Below is a small trained network, with its code and all its weights. Each question gives an input and a class and asks what happens when units are switched off, that is, made to give their printed mean instead of their output.

import numpy as np


def w(rows, s, z=0):
    codes = np.array(rows[::2]) - 128.0
    scale = np.full(codes.shape[1], s)
    scale[-1] = z or s
    return codes * scale


def f(y):
    return np.maximum(y, 0)


def log_softmax(a):
    a = a - a.max(-1, keepdims=True)
    return a - np.log(np.exp(a).sum(-1, keepdims=True))


def net(x, mask):
    res = np.array(x, float).reshape(1, 7) / 4 @ E
    y = f(res @ A[0][:, :-1].T + A[0][:, -1])
    res = res + np.where(mask, y, B[0][:, -1]) @ B[0][:, :-1]
    return log_softmax(res[-1] @ U[:, :-1].T + U[:, -1])


A, B = {}, {}
E = w([
[126,158,137,112,180,108,111,150,162,119,101,119],'x0',
[185,176,132,119,129,82,62,113,93,185,81,131],'x1',
[120,161,123,71,169,114,154,86,149,155,159,73],'x2',
[113,119,108,96,140,151,90,139,147,126,140,128],'x3',
[131,146,133,159,143,155,106,109,139,118,136,121],'x4',
[169,114,123,167,147,90,135,103,129,126,246,150],'x5',
[97,114,110,77,123,118,115,152,139,140,132,136],'x6',
],0.014)
A[0] = w([
[167,171,63,221,143,70,54,120,126,116,157,145,134],'neuron 0',
[117,160,140,144,161,121,177,164,160,187,199,81,66],'neuron 1',
[23,77,198,145,131,196,214,182,148,49,101,143,41],'neuron 2',
[119,236,114,52,125,134,117,86,61,149,131,92,162],'neuron 3',
[144,142,159,132,125,136,45,159,65,119,68,160,89],'neuron 4',
[95,166,116,190,121,148,56,175,56,125,42,144,10],'neuron 5',
[180,110,119,91,169,173,220,92,190,141,168,151,54],'neuron 6',
[126,159,113,149,232,91,184,92,254,49,127,119,117],'neuron 7',
[199,143,125,125,110,147,87,175,80,123,47,164,55],'neuron 8',
[181,95,101,108,117,42,60,142,77,92,178,247,192],'neuron 9',
[83,103,139,167,143,223,149,188,143,91,116,210,18],'neuron 10',
[77,125,150,115,127,172,176,91,149,152,55,57,4],'neuron 11',
[66,131,181,184,139,89,83,188,134,31,131,117,155],'neuron 12',
[116,163,127,170,80,118,56,157,117,195,39,164,118],'neuron 13',
[138,104,116,99,127,110,128,190,99,119,130,83,71],'neuron 14',
],0.0067,0.0025)
B[0] = w([
[137,166,198,101,58,183,137,168,148,178,155,150,207],'neuron 0',
[120,102,65,58,113,151,151,151,137,58,118,171,182],'neuron 1',
[201,157,149,195,119,211,126,181,119,122,57,86,252],'neuron 2',
[178,120,190,169,140,254,193,204,219,210,82,49,224],'neuron 3',
[79,106,113,146,117,118,122,76,12,97,178,150,226],'neuron 4',
[111,62,66,65,92,41,99,95,98,124,137,154,236],'neuron 5',
[127,138,65,138,138,89,131,106,102,9,185,175,184],'neuron 6',
[83,127,139,105,110,149,163,122,72,86,198,179,225],'neuron 7',
[46,167,136,159,122,64,138,97,100,124,170,124,229],'neuron 8',
[167,137,205,150,132,147,112,204,183,130,38,114,232],'neuron 9',
[152,188,169,174,93,190,123,98,137,162,104,98,212],'neuron 10',
[218,126,148,126,33,138,122,214,173,113,148,95,199],'neuron 11',
[138,164,84,123,60,183,147,150,160,147,125,101,190],'neuron 12',
[159,85,78,150,236,58,93,94,16,172,158,216,254],'neuron 13',
[100,126,179,87,140,121,101,92,106,103,143,128,145],'neuron 14',
],0.0071,0.0086)
U = w([
[141,211,136,97,97,113,107,215,104,204,25,143,214],'0',
[174,127,145,56,76,123,225,212,238,164,168,153,195],'1',
[45,86,1,51,181,18,202,102,46,124,241,218,6],'2',
],0.0056,0.0024)

Each question gives the input, the list of numbers given to net, and the class t.
The units are the neurons (one row each of A and B). Each row of codes is followed by its name. A weight is (code - 128) times the scale printed after its matrix; where a second scale follows, it is the last column's (A, B and U).
mask holds one flag per neuron, in row order. A switched-off neuron (its flag False) gives its mean, the last column of its row in B, instead of its output. The means were averaged over made-up inputs and are rounded, as every weight is.
A unit's drop is (log p(t) with every unit on - log p(t) with that unit switched off) / (log p(t) with every unit on - log p(t) with every unit switched off).
The circuit of an input: a set's keep is (log p(t) with only the set's units on - log p(t) with every unit switched off) / (log p(t) with every unit on - log p(t) with every unit switched off). Starting from the 12 units with the biggest drops (on a tie, the unit counted first), units are removed one at a time, each time the one whose removal leaves the highest keep (on an exact tie, the one counted first), for as long as the keep stays at least 0.8.
circuit, biggest first: the units of the circuit, biggest drop first
k most important neurons: the k neurons with the biggest drops, biggest first
drop of u: that unit's drop, to one decimal
input [5,-5,2,-8,1,1,-8], class 2: circuit, biggest first => [neuron 7]
input [3,-1,8,6,2,-8,5], class 1: circuit, biggest first => [neuron 11; neuron 3]
input [-8,8,-1,3,-8,-4,0], class 2: circuit, biggest first => [neuron 13; neuron 4]
input [-1,-7,-8,1,4,-1,-5], class 0: 2 most important neurons => [neuron 2; neuron 10]
input [8,8,8,-4,5,1,7], class 1: 2 most important neurons => [neuron 3; neuron 2]
input [0,-8,-6,-6,7,0,8], class 0: 2 most important neurons => [neuron 2; neuron 10]
input [5,-7,-5,6,-1,-1,7], class 0: 2 most important neurons => [neuron 2; neuron 10]
input [8,0,-1,-8,8,2,-6], class 1: circuit, biggest first => [neuron 13; neuron 0; neuron 7]
input [6,2,0,-2,-6,-2,-1], class 2: 4 most important neurons => [neuron 2; neuron 9; neuron 10; neuron 0]
input [-4,3,8,3,-5,3,3], class 1: 2 most important neurons => [neuron 3; neuron 13]
input [-3,7,8,3,3,2,8], class 1: circuit, biggest first => [neuron 3; neuron 13]
input [-7,1,7,8,-3,6,0], class 1: 2 most important neurons => [neuron 13; neuron 4]
input [5,2,-1,8,8,0,7], class 2: 2 most important neurons => [neuron 2; neuron 10]
input [1,8,-3,3,1,-4,6], class 2: most important neuron => [neuron 13]
input [-5,0,-2,8,4,6,7], class 1: 2 most important neurons => [neuron 9; neuron 13]
input [7,-5,5,-7,7,6,-6], class 2: drop of neuron 7 => 0.1
input [-4,3,0,-3,-5,8,0], class 0: drop of neuron 9 => 1.0
input [1,6,-5,-4,-7,-1,1], class 2: drop of neuron 13 => 0.1
input [-7,3,0,-5,-1,-6,6], class 2: drop of neuron 13 => 0.2
input [-6,4,7,8,-2,4,-3], class 1: most important neuron => [neuron 3]
